Here is a tiny trained network, its code and every weight. The questions are about switching its units off for an input and a class, where a switched-off unit gives its printed mean instead of its output.

import numpy as np


def w(rows, s, z=0):
    codes = np.array(rows[::2]) - 128.0
    scale = np.full(codes.shape[1], s)
    scale[-1] = z or s
    return codes * scale


def f(y):
    return np.maximum(y, 0)


def log_softmax(a):
    a = a - a.max(-1, keepdims=True)
    return a - np.log(np.exp(a).sum(-1, keepdims=True))


def net(x, mask):
    res = np.array(x, float).reshape(1, 3) / 4 @ E
    y = f(res @ A[0][:, :-1].T + A[0][:, -1])
    res = res + np.where(mask, y, B[0][:, -1]) @ B[0][:, :-1]
    return log_softmax(res[-1] @ U[:, :-1].T + U[:, -1])


A, B = {}, {}
E = w([
[170,130,82,254,86,92,70,137,30],'x0',
[248,92,226,148,181,219,84,184,117],'x1',
[137,205,89,53,187,202,107,135,13],'x2',
],0.0082)
A[0] = w([
[92,29,202,170,82,80,146,124,206,148],'n1',
[209,105,205,165,166,193,117,135,140,44],'n2',
[199,75,165,167,154,191,73,199,118,123],'n3',
[80,118,157,59,170,181,158,127,154,132],'n4',
[151,81,202,142,191,161,119,185,137,60],'n5',
[88,185,21,134,73,57,169,83,133,58],'n6',
[148,19,171,167,46,72,136,151,203,38],'n7',
[26,176,52,116,101,95,148,84,151,75],'n8',
[119,127,144,105,177,141,149,103,199,65],'n9',
[111,81,188,65,169,130,205,112,212,56],'n10',
[131,122,145,83,198,168,188,95,193,43],'n11',
[146,98,107,239,113,100,72,125,54,46],'n12',
[113,99,153,57,170,160,177,109,180,98],'n13',
[144,90,202,181,156,179,58,187,103,83],'n14',
[215,96,179,106,161,172,87,168,169,15],'n15',
[125,245,107,31,189,152,99,176,29,83],'n16',
[93,161,189,59,132,170,150,126,185,48],'n17',
[159,136,138,221,92,115,105,109,38,59],'n18',
[105,255,104,57,156,216,104,131,28,4],'n19',
],0.0059,0.0037)
B[0] = w([
[193,191,184,186,180,77,144,187,184,255],'n1',
[72,52,126,93,115,98,162,183,61,222],'n2',
[78,77,84,42,103,110,157,165,110,253],'n3',
[169,120,57,171,136,179,69,82,127,207],'n4',
[43,76,143,62,134,54,168,206,93,203],'n5',
[47,67,125,65,68,106,161,163,57,205],'n6',
[184,215,198,217,244,48,155,156,180,231],'n7',
[53,99,131,53,98,72,177,225,97,207],'n8',
[104,138,68,188,181,134,54,92,95,171],'n9',
[108,118,105,186,139,132,94,59,125,215],'n10',
[108,101,59,186,116,118,54,17,94,186],'n11',
[105,84,67,206,149,205,41,1,105,213],'n12',
[107,105,73,170,106,179,48,27,108,203],'n13',
[90,45,101,74,114,124,160,140,86,225],'n14',
[60,57,119,69,169,103,163,147,19,207],'n15',
[185,228,215,213,219,36,141,167,175,241],'n16',
[85,112,55,207,135,165,65,27,66,188],'n17',
[110,105,90,199,113,165,41,26,100,204],'n18',
[161,181,194,200,232,39,174,133,182,226],'n19',
],0.0054,0.0068)
U = w([
[120,119,36,181,116,171,2,18,112,84],'0',
[177,209,236,175,180,68,174,154,161,80],'1',
[61,67,106,22,94,101,204,176,79,80],'2',
[174,164,125,91,65,177,125,141,153,253],'3',
],0.0086,0.011)

Each question gives the input, the list of numbers given to net, and the class t.
The units are the neurons (one row each of A and B). Each row of codes is followed by its name. A weight is (code - 128) times the scale printed after its matrix; where a second scale follows, it is the last column's (A, B and U).
mask holds one flag per neuron, in row order. A switched-off neuron (its flag False) gives its mean, the last column of its row in B, instead of its output. The means were averaged over made-up inputs and are rounded, as every weight is.
A unit's drop is (log p(t) with every unit on - log p(t) with that unit switched off) / (log p(t) with every unit on - log p(t) with every unit switched off).
most important unit: the unit with the biggest drop
k most important neurons: the k neurons with the biggest drops, biggest first
drop of u: that unit's drop, to one decimal
input [-6,8,-6], class 2: 4 most important neurons => n5, n15, n2, n3
input [-2,-1,2], class 3: 3 most important neurons => n7, n12, n1
input [2,1,4], class 1: most important unit => n16
input [5,-1,6], class 1: 2 most important neurons => n16, n19
input [1,-2,3], class 3: 2 most important neurons => n7, n1
input [2,-8,6], class 2: 2 most important neurons => n6, n8
input [-1,-1,-2], class 3: 3 most important neurons => n16, n19, n7
input [3,-4,-5], class 1: 3 most important neurons => n7, n1, n3
input [-5,-6,-7], class 1: 2 most important neurons => n1, n7
input [-2,-4,-4], class 1: 3 most important neurons => n1, n3, n14
input [3,-3,-6], class 1: 2 most important neurons => n7, n1
input [3,4,-3], class 2: 2 most important neurons => n16, n3
input [-3,6,7], class 1: 4 most important neurons => n16, n19, n6, n8
input [6,0,8], class 1: most important neuron => n16
input [1,3,4], class 1: drop of n9 => 0.0
input [-6,6,4], class 0: drop of n4 => 0.4
input [-5,5,-2], class 0: drop of n8 => 0.2
input [2,-7,4], class 2: 2 most important neurons => n6, n8
input [2,-6,-3], class 2: drop of n8 => 0.1
input [0,-5,-8], class 1: 2 most important neurons => n7, n1
input [4,-5,2], class 2: most important unit => n6
